In the rows, zero is written as 128.
Rows near named flat spaces through zero:
kogi-pebo: [ 84 143 119 112 129 141 149 105 156 119 146 133 115  94 128 104 134 111
 149 124 146 119]
nedag-ved: [192  83 128 184 132 105  70 190  87 191 100  87 101 168 142 178 100 128
 106 164 134 150]
laf-mefo: [195 171 167 138 176 141 190 135  36 179  73 139 130 127 119 117 155 138
  44 159 111  83]
laf-mefo: [124 198  77 110 105 118 135 179 158 139 154 172  59  93 109 113 113  95
 147 116 123 100]
vaf-mamot: [154 142 145 128 143 143 135 115 108 119 126 146 123 122 117 125 104 145
 110 142 126  95]
bora-fimuv: [122 117 158 136 136 148 137  83  98 191 135 110 123 126 136 131 111 131
 119 178 168 101]
nedag-ved: [144 114 145 133 127 143 116 121 104 177 123 102 106 118 139 124 116 122
 125 173 168 122]
nedag-ved: [197 146 173 114 116 165 129 113  67 180 101 134 120 126 121 111 112 147
  97 198 144 107]
vaf-mamot: [200 105 122 170 184 123 104 205  95 109  83  92  75  99 139 128 116 115
  92 135 141 125]
nedag-ved: [131 135 155 122  69 157 102  75 120 203 151 149 132 160 115 147  76 151
 148 199 137 124]
kogi-pebo: [ 73 107 134 181 177 148 139  79 147 136 146 120 108 110 128 150  78 127
 132 149 144  99]
nedag-ved: [ 51 142  99 177 184 136 197 144 160 123  77 108 116  80 137 108 196  74
 115 104  91 179]
laf-mefo: [106  90 126 144 116 127 112 133 145 134 106  91 146 136 145 131 157 115
 144 131 125 192]
kogi-pebo: [121 109 140 130 100 155  98 103 152 120 128 126 133 129 126 127 102 138
 155 158 128 160]
kogi-pebo: [146 182 164 107 152 189 203 106  96 122  59 142 131  68 118  57 184 118
  86 164 108 139]
bora-fimuv: [ 94 152 116 125 176 128 175 117 142  83 138 143 119  89 123 107 140 117
 118  90 128  89]
laf-mefo: [ 83 166 116 126  83 171 131 102 174 164 138 155  91  96 113 109 103 106
 169 177 125 151]
bora-fimuv: [134 138 152  66 145 158 169 108 109  98 110 102 128  59 145  47 190 110
 121 129 183 119]
laf-mefo: [110 111 123 159  92 153 107 141 153 170  85 103 121 128 135 128 144 104
 150 174 107 221]
bora-fimuv: [115 138 101 149 150  92 139 156 127 143 144 133 114 141 128 155 127 117
 117  97 120 101]
neb-tezun: [ 98 102 110 152 145 143 106 137 167 110 131  99  83  83 139 117 107 101
 157 139 159 147]
laf-mefo: [116 166 122 113 120 140 149 118 133 147 143 152 105 106 118 112 121 118
 132 140 135 102]
vaf-mamot: [139 141  97 108  73 124  91 174 162 123 131 135 101 121 125 117 129 110
 164 128 122 170]
vaf-mamot: [127 131 180  79  85 178 153  64  99 179 100 110 167 117 138  78 178 130
 130 190 156 164]
neb-tezun: [119 158 143 137 134 148 156  94 109 180 134 148 115 123 117 131 107 130
 114 166 132  92]
vaf-mamot: [148 101 163 155 192 133 152 107  75 138 105  98 141 126 140 133 133 140
  81 140 148  95]
neb-tezun: [146 126 169 112 131 148 132  70  95 143 149 140 146 139 122 130  94 162
 116 160 153  77]
vaf-mamot: [ 25  59 128 186 185 130 143  76 164 129 134  69 144 115 156 147 138 107
 146 120 155 154]
neb-tezun: [154 182  81  85 107  98 117 191 141 118 171 161  64 100 117 112 111 106
 144  96 150  75]
neb-tezun: [ 99 165 127 144 125 125 178 115 116 180 110 151 151 152 117 141 162 122
 106 130  81 138]
nedag-ved: [147 184 130 101  99 126 177 150  99 162  83 153 157 143 118 106 202 119
  98 123  76 160]
bora-fimuv: [137 131 132 140 132 139 127 131 126 130 115 131 121 124 124 128 120 129
 123 142 119 134]
bora-fimuv: [ 99 138 103 108 143  94 149 137 144  94 156 135 136 125 131 125 153 119
 132  68 130 103]
nedag-ved: [ 86 113 113 182 159 134 126 120 168  97 127 133 120 124 121 154  96 127
 137 119  97 141]
neb-tezun: [110  84 180 102 128 173 137  53 128  85 102  96 190 114 143  89 162 148
 136 148 146 171]
neb-tezun: [184 109 113 134 122  97  88 194 117 103 112 118 127 154 132 147 130 134
 119 103 110 149]
laf-mefo: [ 82 204  96  93 143 123 201 135 139 146 149 155  86  69 122  84 168  83
 126 102 145  78]
kogi-pebo: [128 134  93  59  69  85  97 162 157 101 176 133 133 138 135 115 152 119
 171  74 152 131]
kogi-pebo: [112 152 123 111 139 130 152 115 137 106 146 149 123 109 120 113 127 127
 129 110 131  96]
laf-mefo: [149 124 123  83  33 114  65 133 125 215 177 122 110 162 135 141 100 126
 174 171 180 131]
bora-fimuv: [152 123 135 105  82 121 110 138 119 139 114 127 161 162 130 130 155 138
 133 130 110 169]
bora-fimuv: [161 132 103 124 108  81 116 197 106 163 116 116 127 161 137 146 166 113
 116 102 116 148]
neb-tezun: [134 178  79 151 110 100 161 230 134 158  57 137 118 136 123 126 215  80
 106  98  42 213]
vaf-mamot: [177 143  96  86  61  95 104 225 119 158  91 106 121 138 143 104 208  92
 136 112 119 204]
kogi-pebo: [ 99 143 122 128 171 128 186 136 111 157 107  99 108  81 145  94 187  87
 106 122 156 119]
kogi-pebo: [146 143 144 165 148 145 152 132 101 157  83 135 131 136 119 137 133 131
  92 156  89 142]
neb-tezun: [112 179 150  75 116 167 170  68 120 148 156 158 113  83 117  80 122 127
 134 161 167  71]
nedag-ved: [103 139 118 133 168 133 160 126 150  63 119 139 131  97 123 109 143 123
 121  91 108 122]
bora-fimuv: [131 101 147  91 110 157 102 100 142  94 137 105 127  95 140  91 122 131
 158 148 177 140]
laf-mefo: [ 75 103 107  77  79  93 120 126 145 181 167  79 139 131 163 113 189  91
 173 108 194 154]
vaf-mamot: [118 173 107  90  85  95 148 137 134 135 150 171 159 165 114 136 159 133
 132  86  89 123]
nedag-ved: [162  88 117 153  97  91  85 193  86 252 107  62 104 166 161 161 155  95
 124 166 166 174]
kogi-pebo: [188 139 136  87  87 120 101 148 115  92 126 154 154 156 116 123 129 157
 127 114 106 133]
vaf-mamot: [112 128 116 141 158  98 164 149 114 134 109 114 149 139 138 135 181 113
 103  89 109 136]
[150 113 154 101 122 155 122 114 104 149 116  94 115  95 145  90 141 120
 130 169 183 131]
bora-fimuv
[172 159 147 114 116 160 147 144  98 151  76 131 118 105 124  91 159 120
 104 167 116 153]
neb-tezun
[142 125 131 145 117 138 118 140 124 148 104 123 124 134 127 133 127 126
 125 152 113 158]
laf-mefo
[120 151 105 125 172 119 161 159 136  85 122 130 101  83 129 102 152 104
 115  88 130 105]
bora-fimuv
[169  79 150 112 114  99 103 142  73 184 119  71 157 167 159 139 166 132
 113 138 172 142]
vaf-mamot
[123 152 111  92 117 130 128 135 147 110 156 139  96  91 126  99 123 113
 149 118 159 102]
neb-tezun
[ 87 183 108 125 126 139 169 121 144 170 142 154  88  94 117 112 130  98
 134 141 131 103]
neb-tezun
[157 133 147 155 177 133 167 143  76 156  78 110 127 120 134 123 160 121
  74 142 119 122]
kogi-pebo
[158 143 107 125 119 117 116 181 130 118 113 133 105 121 125 122 137 116
 126 117 114 142]
vaf-mamot
[118 101 135 134 110 146 108 121 139 146 112  97 126 119 141 119 136 116
 147 158 145 174]
kogi-pebo
[126 155 135 134 129 120 150 107 105 173 145 156 133 154 115 152 110 141
 110 137 116  85]
neb-tezun
[158 175 136 110 152 118 189 150  64 190 103 128 117 115 132 105 182 109
  76 133 139  89]
laf-mefo
[142 142 160  78 113 164 147  90 113 114 118 131 145 100 128  79 151 137
 127 151 150 125]
neb-tezun
[138 185 136 106 119 156 160 111 129 110 122 180 127 111 102 104 122 139
 118 137  96 107]
vaf-mamot
[146 103 140 141 132 122 123 140 105 144 100 101 147 146 140 135 153 129
 112 134 124 157]
laf-mefo
[149 160 104 114  98 122 108 160 149 107 142 165 105 128 110 129 103 130
 143 118 106 122]
vaf-mamot
[149 109 107 111 119  83  99 170 129 100 146 118 138 154 137 143 139 131
 134  79 132 127]
nedag-ved
[215 113 138 118 146  79  96 164  76  87 145 143 154 184 122 166 100 177
  90  84 119  69]
kogi-pebo
[127 124 148  57 124 155 117  72 152  32 176 142 136  83 125  78 101 153
 160 112 181  79]
kogi-pebo
[148 162 140  73 124 133 164 124 105 108 120 140 143 106 127  82 174 128
 112 112 136 109]
nedag-ved
[ 73 142 145 171 150 175 171  74 132 192 108 125 110  99 125 123 119 109
 122 189 128 135]
neb-tezun
[184  57 152 138 168  86  93 141  86  68 125  96 184 183 143 166 125 174
  96  81 129 113]
laf-mefo
[177 116 127 144 109 138  88 173 121 141  95 113 103 128 130 129 117 123
 128 161 123 169]
bora-fimuv
[128 120 120 134 161 132 126 141 128 125 136 105  83  85 139 112 115 108
 129 134 174 100]
bora-fimuv
[162 152 127  84 143 108 159 157  94 110 119 127 133 112 134  95 180 120
 100  92 142 100]
kogi-pebo
[108 142 125 129 128 120 145 114 128 145 141 142 138 142 123 139 129 130
 125 120 118 113]
neb-tezun
[209 112 142 108 119 141  87 170 103  97  99 110 111 112 134 103 123 136
 120 147 147 143]
neb-tezun

Rows near named flat spaces through zero:
nase_nopud: [103 166 164 139 152 160 174 111 124 120 108 122 109  89 123  92 112 115
 138 143  99 193]
sozem_goros: [142  94  86 177 119 156  83 145 105 184 137 104  95 143 141  82 100 122
 129 209 118 150]
nase_nopud: [151 134 123  77  86 101 104  80  81 111 135 123 136  98  97 137 162 132
 128  95 164 100]
vigod_giv: [ 98 183 136 168 140 113 190 187 161  95 108  98 165  80 113 146  98 101
  74 148 138 177]
sozem_goros: [107 149 103  78 103  81 115  99 128 113 141  88 137 176 118  80 135  92
  91 149 173 108]
vigod_giv: [118 117 105 206 112 133  87 109 102 132 134 159 114 115 120 122 100 142
 141 199 105  94]
nase_nopud: [162 118 103  94  90 106  97 117 107 129 150 119 122 155 113 133 136 141
 120 122 173 117]
sozem_goros: [118 162 124 106  99  90 128 101 128  94 137 113 138 144  95 115 131 112
 108 143 164 113]
nase_nopud: [103 118 124 156 102 153 106 159 113 136 152  98 106 134 148 112 114 126
 121 166 149 107]
vigod_giv: [165  99 156 109 114 130 189 148  88 100 121  95  66 161 117 158  97 185
 138  81 134 127]
nase_nopud: [160  78 141 153 145 144 140 151 123 142 112 138 109 132 132 169 126 162
 160  98  86  99]
guvem_vanab: [140  97  82 124 126 119 116 110  61 147 122 124 100 123 158 105  97 152
 105 136 128 145]
guvem_vanab: [162 171 113 137 100 123  51  95 176 129 166 216 181 115  83 162 164 129
 153 151 163 145]
vigod_giv: [ 98 145 135 203 108 152 104 167 162 117 158 148 131 134 126 144 107 130
 134 189 139 106]
vigod_giv: [ 90 157 130 115 134 106 170 103 111  94 121 112 107 150 135  88  91 125
  99 143 134 147]
sozem_goros: [152 127 135 139 130 140 150 139 130 127 129 131  99 152 118 132 102 153
 138 135 125 166]
sozem_goros: [137 143 141 137  96  95 147  99 107  77 128 132 113 139  80 149 113 152
 133 131 139  89]
guvem_vanab: [139 127 146  79 158 156 153 155 162 159 123  98 125 149 149 106 145 108
 131  96 128 191]
sozem_goros: [142 122 146 157 180 181 157 205 192 162 124 152 136 127 164 160 115 139
 140 111 101 207]
nase_nopud: [176  79  61 131 141  93  81 135 151 180 124 128 142 194 128 116 128 118
 118 160 117 121]
guvem_vanab: [132 136  70 133 155 118  82 107 117 174 111 166 186  50 152 114 143  99
  98 141 115 180]
guvem_vanab: [152 131 140 125 128 139 142 126 121 133 119 121 119 111 109 131 131 132
 141 121 121 156]
sozem_goros: [109 177 134 136 115 122 112 117 167 102 153 168 154 132 112 136 131 121
 125 149 157 140]
vigod_giv: [139 123 158  69 113 141 119 123 148 127 150 117 120 167 124 131 168 126
 155  84 153 108]
vigod_giv: [ 68 123 117 111 188 117 168 171 172 112 131 162 143 185 225 139  91 145
  82  83 126 137]
guvem_vanab: [ 55 123  95 125 104 124  78  86  73 114 165 150 103 152 195  82 102 141
 103 159 159  73]
sozem_goros: [104  88 113 143 132  91 123 149 139 122 119 102 140 171 142 139 131 115
 113 129 111  26]
guvem_vanab: [ 81 132 150  88 143 129 178 149 127  99 132 104 110 160 179 120 110 136
 102  83 145 124]
nase_nopud: [120  97  83 140 212  98 110 145 202 175  94 178 204 143 175 140 147  93
 110 113  65 119]
guvem_vanab: [156 108 117 150 131 110 183 212 135 104 125 116 118 155 141 197  76 180
  91  96 148 143]
vigod_giv: [164 113 151 143 110 153 117 159 165 130 155 141 106 181 107 163 130 157
 168 129 138 117]
nase_nopud: [144  98 136 116 136 112 172 112  77 128  84  74 101 109 110 115 126 126
 130 107  90 109]
sozem_goros: [132 133 106  81 115 121 140 126  95 130 139  92 100 153 147  91 105 134
  93 126 170 180]
sozem_goros: [140 142 149 123 174 141 154 173 226 155 114 116 162 160 117 126 151  85
 138 127 104 179]
sozem_goros: [126  65 120 102 153 107 140 129 127 138 115 105 101 212 161 117 125 137
 134  99  97  61]
guvem_vanab: [102  96 102  92 161 119 138 115  95 157 104  89 116 139 181  73 123 106
 100 117 105 129]
guvem_vanab: [166 131 175  99 114 131 125 100 180 125 134 114 116 191  56 122 175 110
 192 127 118  98]
guvem_vanab: [ 46 140 130 113 176  93 144 114 158 119  93 116 191 102 164 103 160  60
  96 109  89  67]
vigod_giv: [131 117  93 118 164 104 144 101 104 140 100 142 128 127 151 105 103 133
 104 124 100 164]
vigod_giv: [105 168 127 162 120 108 153 135 113 107 101  96 161  47  97 126 123  92
  93 157 126 138]
nase_nopud: [136 126 135 129 165 108 144  94 137 130  87 152 160  92 109 139 152 112
 144 104  72 116]
nase_nopud: [144 135 127 109 157 121 156 100 123 139  99 123 125 119 116 101 125 117
 129 122 100 180]
vigod_giv: [144 147 118 151 158  90 188 151 142 111  83 118 160  92 100 154 105 119
  93 123 104 169]
nase_nopud: [192 124 100  76 143 132 129 115 131 162 134 142 105 175 130 107 113 152
 128 116 146 237]
[104  94 145 178 115 130 127 165 122 112 126 112 126 120 133 168 130 136
 138 126 109  25]
nase_nopud
[167 104 117 143 141 120 121 155 167 160 112 109 146 148 101 137 144 107
 139 142 105 125]
guvem_vanab
[166 146 156 108 139 130 130 132 199 139 123 134 161 140  78 146 174 101
 161 112 120 149]
guvem_vanab
[ 99 180 114 113  91 113 117 121 106  93 157 137 147  93 133 130 116 129
  84 135 195 151]
sozem_goros
[126 179 140 109 142 166 134 122 158 131 152 171 123 130 144 108 114 136
 132 133 153 241]
nase_nopud
[147  97 153  88 182 146 151 122 173 156 111 139 115 188 146 118 149 128
 168  83  80 142]
sozem_goros
[ 86 151 100 129 137 143 104 186 161 149 152 128 172 105 189 123 126 100
  76 138 170 170]
sozem_goros
[146 113 111 143 135 100 143 118 100 125  98 122 133 103 111 140 119 133
 118 125 103 115]
guvem_vanab
[112  85 126  84 148 144 127 128 118 133 151 153  85 207 205 122 110 173
 135  80 133 111]
vigod_giv
[134  84  57 155 148 124  75 143 114 196 117 118 146 120 167  94 121 102
 100 175 107 137]
guvem_vanab
[142 140 113 120 156 115 194 147 111 125  99 102 114 120 137 115  80 138
  86 121 124 219]
vigod_giv
[144  98 112 147 136 146 131 168  98 152 118 122 126  83 158 155 116 148
 115 108 120 146]
vigod_giv
[137 183 127 123  96 117  89  65 147 126 141 130 142 128  57  78 153  83
 144 197 148 155]
sozem_goros
[167 121 127  73 148  86 165 120 149 116 108 127 140 168 109 150 138 137
 122  71 126 138]
guvem_vanab
[165 131 139 156  96 106 130 101  97 113 103 106 133  75  47 148 147 121
 149 144 110  90]
vigod_giv
[ 83 181 144 151 107 113 147 130 126  94 119  93 157  67  97 118 132  85
  99 160 143 117]
vigod_giv
[164 146  99 105 134  87 118 132 166 115 137 186 178 139 120 182 133 148
 106  92 159 155]
guvem_vanab
[170 125 133 100 133 104 162 108 118 121 103 111 118 136  90 131 130 135
 134 104 117 149]
vigod_giv
[122  95 138 151 135 144 152 137  86 142 100  78  95 105 133 108 117 123
 135 137  89 108]
nase_nopud

Rows near named flat spaces through zero:
guvi-kan: [ 97 231 117 107 137 120 139 134 118 122  78 139  65 134 162  61 167 105
 104 119  98 117]
guvi-kan: [161 155 121 116 174 123  93 147  90 174 153 136  88  86 166  99 117 143
  91 131 145 108]
dor-poneg: [153  73 121  88 123  95 124 167 133 160 157 115 144 108 138 146 100 143
 127 140 117 154]
zinos-dilug: [ 89 168 111 117 111 133 220 134  90 122 142 178 160 121 117 122  97 111
 116  79 208 132]
fug-gubak: [191 111 175  93 144  82 160 179 125 180 197 106 105  99 118 192  62 103
 131 147 116 160]
vadif-dapa: [116 108 128 121 154 170 101 101 162  98 193 168 126 172  82  86 102 120
  98 139  99 110]
dor-poneg: [105  96 144 116 145 115 119 117 181  78 192 109 139 154 117 106  78 136
 103 133 149 156]
fug-gubak: [ 70 151 141 177 106 156  99  99 102 124 120 133 152 164  78 146 171 165
 150  81 105 107]
fug-gubak: [135 145 100 128 155 147 125 138  90 163 149 164 125  99 144 145 111 145
 125 119 164  91]
guvi-kan: [ 97  90 156 165 133 132 115  74 139  61 171 119 160 184  78 137 111 160
 134 124 164 134]
vadif-dapa: [140 130 151 142 140 143 115 105 112 130 145 140 121 138  99 111 131 123
 106 127 122 118]
zinos-dilug: [139 114 130 101 140 114 110 133  70 195 140 138 145  71 126 124 116 154
  61 106 165 109]
dor-poneg: [ 76 199 129 114 141 106 118 139 124 137 118 112 100 116 152 127 132 146
 109 101 131 116]
dor-poneg: [129 138 147  99  91  85 201 158 103 152 111 115 147  99 129 136 115 103
 115 101 157 171]
fug-gubak: [152 104 118  75 160  47  91 174 150 132 146  75  82 126 187 164 102 170
 156 182  96 150]
fug-gubak: [ 64 131  95 111 120 106 113 120 123  91 115 133 138 170 133 110 148 179
 141 118 122 126]
vadif-dapa: [105 103 156 135  70 140 107 119 161 136  77  87 172 107 113  43 178 105
  64  84  99 175]
zinos-dilug: [144  72 122  96 142 113  91 132 132 139 162 127 137 124 126 101 110 151
  92 144 118 135]
gitat-gok: [167  93 144 172 129 126  56  81  61 154  66 107 131 117 119 133 200 175
 124 144 122  96]
vadif-dapa: [108 165 101  99 145 106 168 152 126 132 137 150 103 140 136 235  93 134
 190 151 123  92]
gitat-gok: [120 157 130  95 129  79 167 165  90 150 146 132 108 135 128 180 108 144
 160 124 121 135]
zinos-dilug: [218  81 143 154 139 150  97 100 127 130  99 124 109 121 129 105 157  98
 126 184 105 121]
gitat-gok: [ 50 175 123  83 103 111 195  96 158  79  71 135 142 130 125  85 125  88
  61 108 171 130]
dor-poneg: [151 111 131 112 129 100 148 148 106 133 154 138 116 157 111 172 114 138
 175 151  99 137]
gitat-gok: [149 102 128 119 111 146 179 154 182 111 164 138 144 135 120 126  87  75
 146 135 122 165]
guvi-kan: [100 172 142 139 158 101 159 119  69  94 195 154 107 180 104 140  97 166
 154 110 173 127]
vadif-dapa: [141 143 165 178 100 164 100 127 109 174 105 106 147  86 118  78 173 112
  90  74 121 146]
zinos-dilug: [ 28 147 123  86 108 120 134 156 178 151 156 113 170 101 116 165  86 141
  88  70 133 128]
fug-gubak: [119 122 146 121 118 117 158 146  82 161 183 151 153 133  82 167  99 145
 134  94 137 135]
zinos-dilug: [113 120 111 133 127 105 108 116  82 109 115 133 129 160 132 101 160 180
 143 125 132 129]
gitat-gok: [ 97 119 134 103 106 102 116 123 170 125  76  84 138 112 139 140 143 124
 105 133 109 135]
gitat-gok: [140  89  69 153 103 185 109 147 178 150  76 126 172  73 179 151 146 116
 159 130 138 111]
vadif-dapa: [ 94 115 128 108  96 128 132 116 131 122 104 133 158 135 107  70 151 124
  82 102 116 145]
gitat-gok: [148 157 124 115 174 149 123 152 153 126 205 167  70 170 112 156  88 109
 169 163  62 105]
dor-poneg: [ 76 153 108 131 136 160  68 108 160 135  95 120 132 102 147  93 154 142
  76 107 123  92]
zinos-dilug: [149 125 145 125 149 125 127 102 112 116 140 142 108 147 106 120 123 121
 113 152 127 115]
fug-gubak: [125 134 191 157 130 113  85 134 147 131 172  77 108 157  93 150 130 142
 145 117  68 155]
guvi-kan: [167 146 148 162 127 121 134 128 107 113 113 115  96 151 135 118 157 119
 170 143 110 147]
guvi-kan: [207 111 130 175 156 142  60 119 107 148  97  99  98  93 179  95 169 140
 131 159 133 121]
gitat-gok: [132 105 118  50 145  55  95 188 136 156 168 104  92 139 152 135 105 168
 132 156  56 154]
vadif-dapa: [125 148 142 139 109 132 133 125  92 159 101 130 135 112 114 123 156 124
 114 101 124 125]
guvi-kan: [122 123 146 152 128 148 112 141  93 157 196 147 147 140  86 131 116 155
 134  86 119 133]
zinos-dilug: [165 139 117 152 137 116 134 135  73 123 117 137 105 141 153 116 152 148
 172 138 143 134]
guvi-kan: [179 135 141 164 129 141  88 121 129 133  78 100  95 118 157  85 182 112
 135 149  93 135]
dor-poneg: [235  83 127 190 135 168 144 120 101 118 132 145 131 119 146 101 135  98
 169 158 170 146]
vadif-dapa: [127 128  99 110 120 112 143 139  96 140 101 145 129 129 140 148 142 145
 151 135 127 116]
gitat-gok: [ 95 166 148 104 129  96 137 137 149 130 120 104 103 137 120 185 119 124
 138 133  94 121]
dor-poneg: [ 75 119 148 127 125 124  43 114 176 160 100  61 150  78 135 151 142 160
  68 104 115 109]
dor-poneg: [152 119 206 174 103 119 146  99 124 144 102  70 155  88  97 178 130  99
 107 109 170 147]
gitat-gok: [164  66 140 176 118 152  88 114 117 129 138 108 169 109 131  70 146 146
 108 110 164 158]
guvi-kan: [189  63 131 162 106 170  92 129 177 137 101 102 149 104 139 104 155  95
 136 151  93 149]
vadif-dapa: [ 91 137  98  99 102 124 158 154 178 127  98 127 136 132 137 197 121 111
 173 138  91 119]
gitat-gok: [105 115 160  88 134  83  75 101 163 110 103  81 103 148 115  98 148 138
  71 156  70 133]
fug-gubak: [133 158 152 122 158 119 103 138 170 116 156 100  81 135 143 109 112 112
 116 143  96 139]
zinos-dilug: [159 172 160 158 121 171 123 108 140 142  80 126  98 110 121  77 171  63
  95 126  91 122]
zinos-dilug: [ 87  89 124  97 151  90 125 100 145  60 184 137 130 206  90 166  87 174
 150 163 126 122]
vadif-dapa: [159  63  45  85 106  83 161 125  81  97  37 158 141 149 178 127 169 161
 184 192 145 123]
fug-gubak: [ 36 149 101  84 101  91 153 127 118  95 111 145 143 182 107 126 142 166
 138 105 107 129]
vadif-dapa: [130 134 120 103 113  46 136 167  69 161  83  82 126  88 187 140 147 177
 136 114 165 159]
fug-gubak: [106 152 128 181 136 177 114  93 105 125 131 153 143 133 103 151 140 142
 138 103 158  85]
zinos-dilug: [111 138 127 144 105 145 115 128 144 142  86 110 142 108 135 130 157 121
 125 109 115 125]
dor-poneg: [ 83 136  87  81 111 139 133 132 128 141 105 174 136 146 108 122 145 130
 118 124  77  97]
fug-gubak: [124 110 107 156 132 147 126  94 124  97 105 137 148 133 135 143 136 142
 145 139 175 104]
dor-poneg: [140 147  99 112 152  92 123 186 127 131 154 100 105  90 221  67 105 152
 122 115 179 173]
guvi-kan: [ 84 145 131 128 116 122 135  89 161  70  81 114 126 160 123 111 151 119
 120 137 127 125]
guvi-kan: [107 110  99 121 177 138  66 103 115 139 154 135 142  87 155 115 103 183
  65 124 202  80]
[139 116 134 132 148 146 109 127 148 112 177 137 119 146 121  82 110 123
 112 132 118 140]
gitat-gok
[ 53 231 128 137 169 128  82 116 141 115 123 108  80 123 162 106 137 155
  95  98 140  92]
dor-poneg
[124 124 166 195 121 148  68 105 145 143 103  69 143 104 123 177 159 147
 141 111 126 117]
gitat-gok
[144  88 102 153 126 157 129 119 154  98 128 134 154 129 147 121 121 125
 152 141 162 133]
guvi-kan
[203 151 176 153 135 118 178 133  60 175 134 135 105 101 106 192 117  95
 151 136 150 123]
dor-poneg
[125  93  95 163 157 135  81 119  75 130 170 143 154 131 140 159 119 214
 162 120 187  99]
fug-gubak
[171 111 102 127 161 108 129 133 112 112 136 134 101 137 163 170 111 148
 181 179 150 113]
vadif-dapa
[135 164 127 121 103 150 139 109 194 110  15 107  98 110 157  86 182  47
 104 159  79 123]
fug-gubak
[ 94 202 176 172 148 143 136 104 127 114 158 122 102 150  91 176 115 119
 142 103 136 106]
gitat-gok
[ 71 134 115 114  69  89 143 149 140 121  55  84 159 123 154 119 171 146
 140  94 118 168]
dor-poneg
[117  90  83 101 128  85 153 133   8 154 145 171 179 108 137 125 114 211
 113  96 234 122]
zinos-dilug
[151  42 133 171 116 155 131 122 138 108 193 134 189 149  90 168  93 146
 173 125 160 149]
guvi-kan
[113 172 119 138  92 122 129 144  96 175  36 105 132  78 163 134 188 130
 128  95 126 122]
dor-poneg
[216 131 121 181 122 121 143 159  67 152  90 113 107 103 185 135 167 129
 204 141 150 153]
dor-poneg
[154 102  66 113 133 194 141 120 125 121 131 217 138 142 124  57 133  98
 116 148 119 100]
dor-poneg
[151  47 128 122 110 161  81 135 175 175 132 111 179  78 116 137 121 119
  89 129 105 127]
guvi-kan
[110 107 132 118 104 110 146 117 147  90 111 117 144 157 117 109 136 125
 129 132 122 155]
fug-gubak
[ 93 116 147 106 108 141  73 114 167 165  95 103 147  99 102 109 155 121
  54 110  72 113]
guvi-kan
[149 184 147 162 159 124 148 124  98 108 149 130  84 143 141 130 120 123
 157 131 159 128]
dor-poneg
[220  37  98  99 140 116  98 174 107 159 176 150 120 138 143 100 120 147
 159 177  75 155]
gitat-gok
[ 84 162  80 151  90 158 176 150 108 117 105 168 156 151 133 137 153 134
 196  87 133 128]
guvi-kan
[106 142 175 113  96 144 123 147 151 165 156 127 132 142  62 101 137  93
  93  89  33 153]
guvi-kan
[135 135 121 156 120 132 170 103  95  99 100 148 136 148 121 157 140 126
 170 137 168 116]
zinos-dilug
[145 169 159  68 100  82 203 185 125 171 127 130  92 131 106 163 113  70
 143 132  52 161]
guvi-kan
[135  85 142 133 130  99  88 141 155 127 145  73 139 119 146 148 117 160
 137 135 127 156]
dor-poneg
[101 144 113  81 137 101 155 152 118 128 164 150 121 139 129 117  96 137
 114 119 133 135]
fug-gubak
[ 95 134 123  77 126  92 142 116  82 134 124 160 124 158  91 134 132 153
 107 130 106 107]
vadif-dapa
[131 106 115 131 114 123  99 157 123 189 105  97 157  63 159 181 133 155
 132 110 141 120]
zinos-dilug
